X =
501  444  843  225  621
802  580  412  707  554
612  617  246  860  532
392  506  438  632  606
309  524  652  426  561
503  553  323  762  579
619  629  242  874  522
253  506  617  448  580
641  538  774  331  546
721  646  278  849  505
449  478  823  252  589
256  543  506  567  559
294  559  393  678  557
Indices start at 1.
The entry directly below the smallest entry -> 707
What is the entry just right of 438?
Answer: 632
What is the entry just left of 426?
Answer: 652
What is the entry in the bottom-right corner?
Answer: 557
What is the entry just left of the smallest entry?
Answer: 843
What is the median entry?
Answer: 553
What is the entry directly above 652?
Answer: 438
What is the entry at row 2, column 1?
Answer: 802
The entry at row 1, column 1 -> 501
The entry directly below 553 is 629
What is the entry just right of the largest entry?
Answer: 522
The entry at row 1, column 2 -> 444
What is the entry at row 2, column 2?
Answer: 580
The entry directly below the largest entry is 448
The entry in row 3 and column 1 is 612
The maximum -> 874
The entry just left of the largest entry is 242
The bottom-left entry -> 294

[[178 655 705 254 162 405 487 480 254 487]
 [518 464 309 452 322 531 570 514 490 461]
 [524 546 511 512 393 546 530 552 406 397]
 [450 360 558 467 530 314 546 460 425 419]
 [525 578 392 393 597 477 483 540 523 562]
 [592 499 403 548 475 519 407 443 420 462]
 [491 360 313 441 455 424 350 440 542 415]
 [418 448 450 635 516 517 491 528 568 439]
 [328 877 188 404 449 303 207 256 800 341]
 [343 509 285 501 233 523 498 368 329 328]
 [351 386 516 304 286 312 551 373 388 329]]
The entry just left of 312: 286
Which number is the smallest entry in the last column?
Answer: 328
Which number is the entry in the bottom-right corner?
Answer: 329
Which number is the top-right entry?
Answer: 487
The third largest entry -> 705
Which number is the entry in the top-left corner?
Answer: 178
Which number is the 2nd-last entry, reading row by row?
Answer: 388
The top entry of the column that holds the largest entry is 655
The entry just left of 404 is 188
Which number is the smallest entry in the first row?
Answer: 162
Which number is the entry in the bottom-left corner?
Answer: 351
Which number is the entry just right of the smallest entry?
Answer: 405
Which number is the third entry on the diagonal from the top-right corner?
Answer: 552
The entry directly above the largest entry -> 448
Which number is the 2nd entry on the diagonal from the top-right corner?
Answer: 490
Which number is the entry just left of the smallest entry?
Answer: 254
The bottom entry of the column that holds the largest entry is 386
Which number is the largest entry in the first column?
Answer: 592
The entry directly above 540 is 460
The entry just right of 568 is 439
The entry just right of 313: 441
The entry just left of 233 is 501
The fourth-last entry, reading row by row is 551
The entry just left of 415 -> 542
The entry directly below 542 -> 568
The second largest entry is 800
The entry just left of 635 -> 450
Which number is the entry directly below 440?
Answer: 528
Which number is the second entry on the main diagonal?
Answer: 464

[[ -0.2   2.3   0.8   0.4 -67.6 -14.0   0.9   1.6  -7.1   9.4   7.0   8.3]
 [ 15.7  -3.4  20.1  -1.4 -26.7  -3.9  10.9   8.4  -3.1  10.9  11.3  10.4]
 [  5.4  -1.1  17.2   5.6  -4.5 -16.4  -7.5   6.7  -8.3 -10.5   2.3 -14.0]
 [ -6.5   7.0  -5.7   2.7 -22.5  -4.0  -2.3   6.7 -11.8   7.2  15.1  20.3]
 [ -8.8 -10.7  32.4   3.5  22.4  17.5   6.9   6.8 -11.4  22.5   1.5  39.3]
 [  4.0 -12.8   5.6  -2.0 -16.0  -3.0   5.9   5.9   5.2   1.4  -7.4 -10.5]]
Rows and columns are numbered from 1.
The entry in row 1 and column 1: -0.2
The entry at row 1, column 3: 0.8
The bottom-right entry: -10.5
Which number is the bottom-left entry?
A: 4.0
The top entry of the column that holds the smallest entry -> -67.6
Which number is the entry just left of the largest entry?
A: 1.5
The entry at row 3, column 1 is 5.4
The entry directly above 22.4: -22.5
Which number is the entry at row 1, column 2?
A: 2.3
Which number is the entry in the top-right corner?
A: 8.3
Which number is the entry just left of -4.5?
A: 5.6
Which number is the entry in row 2 and column 1?
A: 15.7
The entry just right of -22.5 -> -4.0
The entry in row 3 and column 2: -1.1
Which number is the entry just right of 3.5?
A: 22.4
The entry just right of -7.1: 9.4
The entry just left of 15.1 -> 7.2
The entry at row 2, column 2 is -3.4
The entry directly above the largest entry -> 20.3
The entry in row 3 and column 3: 17.2
Which number is the entry directly above 15.1?
A: 2.3
The entry just right of the smallest entry: -14.0
Which number is the entry just left of 6.9?
A: 17.5

W =
[[  57.612   87.772  105.919  -27.941   61.615   90.235  123.697   64.834]
 [  18.032   35.368  102.610   72.335 -227.040  178.281  127.322  171.781]
 [ -11.154  161.176   91.413   76.927   78.617  159.558  143.489  136.971]
 [   7.998   59.407   95.281  -41.783  116.245    3.546   53.228
    74.658]]
What is the entry just right of 61.615? 90.235
What is the entry just left of 102.610? 35.368
The entry just left of the largest entry: -227.040
What is the entry just left of 143.489? 159.558
What is the entry just left of the smallest entry? 72.335
What is the entry just right of 57.612? 87.772
The entry just left of 161.176: -11.154

Read these off the matrix that follows. Indices start at 1.
1) The entry at row 2, column 1?
2) The entry at row 1, column 1?
3) The entry just left of -51.9?
4) The entry directly above the smallest entry?
5) The entry directly below -0.4?
6) The entry just left of 1.5?
7) The entry directly below the smallest entry?
8) The entry at row 1, column 3?
[[  2.0  -6.1   2.2 -10.4 -28.7 -11.9   6.7  -5.0]
 [ -0.2  -0.9  -1.4  -1.2  -7.2  -5.3  -0.8   0.0]
 [-29.5  -1.7 -57.4  35.9  29.1 -51.9 -65.1   8.8]
 [ -1.0  -6.6  -8.0  -0.4 -27.5 -26.4  -6.0   0.4]
 [  0.2   3.9   2.5   2.2  23.2  19.4   1.5  -0.1]]
1) -0.2
2) 2.0
3) 29.1
4) -0.8
5) 2.2
6) 19.4
7) -6.0
8) 2.2
